Below is a small trained network, with its code and all its weights. Each question gives an input and a class and asks what happens when units are switched off, that is, made to give their printed mean instead of their output.

import numpy as np


def w(rows, s, z=0):
    codes = np.array(rows[::2]) - 128.0
    scale = np.full(codes.shape[1], s)
    scale[-1] = z or s
    return codes * scale


def f(y):
    return np.maximum(y, 0)


def log_softmax(a):
    a = a - a.max(-1, keepdims=True)
    return a - np.log(np.exp(a).sum(-1, keepdims=True))


def net(x, mask):
    res = np.array(x, float).reshape(1, 3) / 4 @ E
    y = f(res @ A[0][:, :-1].T + A[0][:, -1])
    res = res + np.where(mask, y, B[0][:, -1]) @ B[0][:, :-1]
    return log_softmax(res[-1] @ U[:, :-1].T + U[:, -1])


A, B = {}, {}
E = w([
[111,247,105,128,183,136,116,116,119,138],'x0',
[187,98,144,205,161,234,110,126,211,120],'x1',
[72,193,210,139,133,110,164,154,40,208],'x2',
],0.013)
A[0] = w([
[150,132,139,207,121,172,135,115,164,132,80],'N0',
[53,198,228,160,132,158,181,160,93,219,206],'N1',
[71,133,94,94,65,98,123,82,73,82,219],'N2',
[160,133,128,162,174,222,49,127,175,140,183],'N3',
[132,95,170,164,79,161,145,134,122,177,98],'N4',
[164,99,185,178,116,160,82,100,147,125,173],'N5',
[164,27,123,146,100,121,71,139,216,107,181],'N6',
[115,97,148,120,71,73,186,106,105,131,147],'N7',
[74,157,101,133,122,59,113,123,118,155,113],'N8',
[176,117,6,123,104,137,27,65,181,70,254],'N9',
[132,184,128,159,231,175,128,117,185,127,163],'N10',
],0.012,0.0032)
B[0] = w([
[150,125,154,135,122,93,116,205,107,96,182],'N0',
[146,188,120,163,156,82,108,104,153,126,245],'N1',
[100,110,146,127,134,155,154,180,142,141,198],'N2',
[117,97,170,185,139,156,118,208,126,81,221],'N3',
[117,151,167,208,139,63,136,127,150,111,161],'N4',
[197,155,169,130,148,99,155,151,167,105,185],'N5',
[149,175,133,248,131,113,200,132,153,59,234],'N6',
[85,103,122,155,129,150,150,167,123,146,181],'N7',
[138,152,142,96,171,112,169,178,145,159,183],'N8',
[83,120,164,216,153,90,158,111,163,14,253],'N9',
[138,72,78,141,109,195,97,96,105,176,202],'N10',
],0.014,0.022)
U = w([
[177,84,120,133,116,155,69,176,100,153,101],'0',
[138,186,194,143,178,74,212,157,186,70,155],'1',
[91,111,160,12,113,118,162,181,99,189,120],'2',
[140,191,49,108,173,113,86,51,104,184,201],'3',
[127,142,133,71,112,127,96,100,127,110,22],'4',
[137,146,172,136,118,116,57,109,122,139,9],'5',
[143,94,117,86,72,162,158,99,101,112,29],'6',
[100,21,121,142,119,173,160,149,134,91,253],'7',
],0.012,0.0035)

Each question gives the input, the list of numbers given to net, and the class t.
The units are the neurons (one row each of A and B). Each row of codes is followed by its name. A weight is (code - 128) times the scale printed after its matrix; where a second scale follows, it is the last column's (A, B and U).
mask holds one flag per neuron, in row order. A switched-off neuron (its flag False) gives its mean, the last column of its row in B, instead of its output. The means were averaged over made-up inputs and are rounded, as every weight is.
A unit's drop is (log p(t) with every unit on - log p(t) with that unit switched off) / (log p(t) with every unit on - log p(t) with every unit switched off).
The circuit of an input: a set's keep is (log p(t) with only the set's units on - log p(t) with every unit switched off) / (log p(t) with every unit on - log p(t) with every unit switched off). Starting from all 11 units, units are removed one at a time, each time the one whose removal leaves the highest keep (on an exact tie, the one counted first), for as long as the keep stays at least 0.8.
units of the circuit, in order: the units of the circuit, biggest drop first
most important unit: the unit with the biggest drop
top k neurons: the k neurons with the biggest drops, biggest first
drop of u: that unit's drop, to one decimal
input [-7,-7,4], class 2: units of the circuit, in order => (N9; N6)
input [7,-2,7], class 3: top 2 neurons => (N9; N6)
input [3,6,3], class 0: top 3 neurons => (N10; N9; N6)
input [8,6,8], class 3: units of the circuit, in order => (N10; N9)
input [7,4,-1], class 7: most important unit => N10
input [-7,-6,-2], class 7: units of the circuit, in order => (N1; N7)
input [-8,-4,-1], class 7: top 2 neurons => (N1; N9)
input [4,4,-2], class 7: units of the circuit, in order => (N10; N1)
input [3,3,2], class 0: top 3 neurons => (N9; N6; N10)
input [-8,-8,2], class 2: top 2 neurons => (N9; N6)
input [6,7,-3], class 7: top 2 neurons => (N10; N1)
input [8,2,1], class 0: drop of N0 => 0.0
input [7,4,-3], class 7: drop of N10 => 0.4
input [8,6,-3], class 7: drop of N10 => 0.7
input [6,4,5], class 3: drop of N6 => 0.1
input [8,6,0], class 7: units of the circuit, in order => (N10)
